[[151 145 150 105]
 [102 109 103 154]]
:
[[102 109 103 154]
 [151 145 150 105]]

[[134 134 135 134 135 136]
 [119 106 135 111 123 152]
 [118 106 131 110 121 146]
 [116 102 132 107 120 150]
 [120 107 135 112 124 150]]
:
[[116 102 132 107 120 150]
 [118 106 131 110 121 146]
 [119 106 135 111 123 152]
 [120 107 135 112 124 150]
 [134 134 135 134 135 136]]

[[118 133 135 109 108 111 127 139]
 [150 105 108 142 144 146 144 104]
 [110 146 148 119 116 112 108 141]
 [104 150 150 118 111 108 111 149]
 [142 118 120 141 145 141 124 109]
 [139 117 120 135 138 137 130 113]
 [155 106 104 155 158 158 145 102]]
:
[[104 150 150 118 111 108 111 149]
 [110 146 148 119 116 112 108 141]
 [118 133 135 109 108 111 127 139]
 [139 117 120 135 138 137 130 113]
 [142 118 120 141 145 141 124 109]
 [150 105 108 142 144 146 144 104]
 [155 106 104 155 158 158 145 102]]

[[135 130 117 138]
 [128 128 128 128]
 [130 132 134 148]
 [120 101 120 143]
 [129 134 127 132]]
:
[[120 101 120 143]
 [128 128 128 128]
 [129 134 127 132]
 [130 132 134 148]
 [135 130 117 138]]

[[142 102 105 105 116]
 [135 121 120 118 122]
 [109 144 150 140 138]
 [130 134 132 133 123]
 [124 148 145 145 123]
 [102 124 132 131 144]
 [126 127 125 123 130]]
:
[[102 124 132 131 144]
 [109 144 150 140 138]
 [124 148 145 145 123]
 [126 127 125 123 130]
 [130 134 132 133 123]
 [135 121 120 118 122]
 [142 102 105 105 116]]

[[137 117 133 135 121 117 120 126 140]
 [127 137 115 118 121 126 132 138 124]
 [135 116 138 143 106 111 100 104 138]]
:
[[127 137 115 118 121 126 132 138 124]
 [135 116 138 143 106 111 100 104 138]
 [137 117 133 135 121 117 120 126 140]]

[[124 135 134 131 135 117 127 106 145 117 134 128 131 138 132]
 [137 131 129 127 130 122 141 114 140 121 129 134 125 134 137]
 [115 126 136 132 134 132 123 111 139 125 128 129 113 131 124]
 [119 135 138 133 135 136 128 121 134 129 127 123 126 129 134]
 [110 130 134 127 133 111 126 141 145 132 130 127 125 131 122]
 [139 125 131 123 132 122 131 125 123 126 126 128 131 124 128]]
:
[[110 130 134 127 133 111 126 141 145 132 130 127 125 131 122]
 [115 126 136 132 134 132 123 111 139 125 128 129 113 131 124]
 [119 135 138 133 135 136 128 121 134 129 127 123 126 129 134]
 [124 135 134 131 135 117 127 106 145 117 134 128 131 138 132]
 [137 131 129 127 130 122 141 114 140 121 129 134 125 134 137]
 [139 125 131 123 132 122 131 125 123 126 126 128 131 124 128]]

[[147 150 139 109 133 117 142]
 [131 120 128 122 142 149 122]
 [135 126 113 136 141 111 112]
 [145 144 151 114 130 134 145]]
:
[[131 120 128 122 142 149 122]
 [135 126 113 136 141 111 112]
 [145 144 151 114 130 134 145]
 [147 150 139 109 133 117 142]]
---
[[128 136 142 126 144]
 [129 113 113 142 126]
 [129 127 135 127 115]
 [130 122 129 130 104]]
:
[[136 142]
 [113 113]]

[[117 115 131 116]
 [152 137 113 136]
 [122 128 136 130]
 [146 134 117 134]
 [125 128 133 127]]
:
[[115 131]
 [137 113]]

[[137 119 130]
 [122 137 132]
 [106 117 137]
 [135 138 120]
 [135 144 132]]
:
[[119 130]
 [137 132]]

[[137 131 152]
 [123 112 134]]
:
[[131 152]
 [112 134]]

[[143 124 133 142]
 [148 123 103 139]
 [132 116 135 133]
 [132 126 133 124]
 [115 140 126 126]]
:
[[124 133]
 [123 103]]

[[124 133 148 142 130]
 [122 153 124 152 131]]
:
[[133 148]
 [153 124]]

[[140 127 144 108]
 [109 139 102 143]]
:
[[127 144]
 [139 102]]
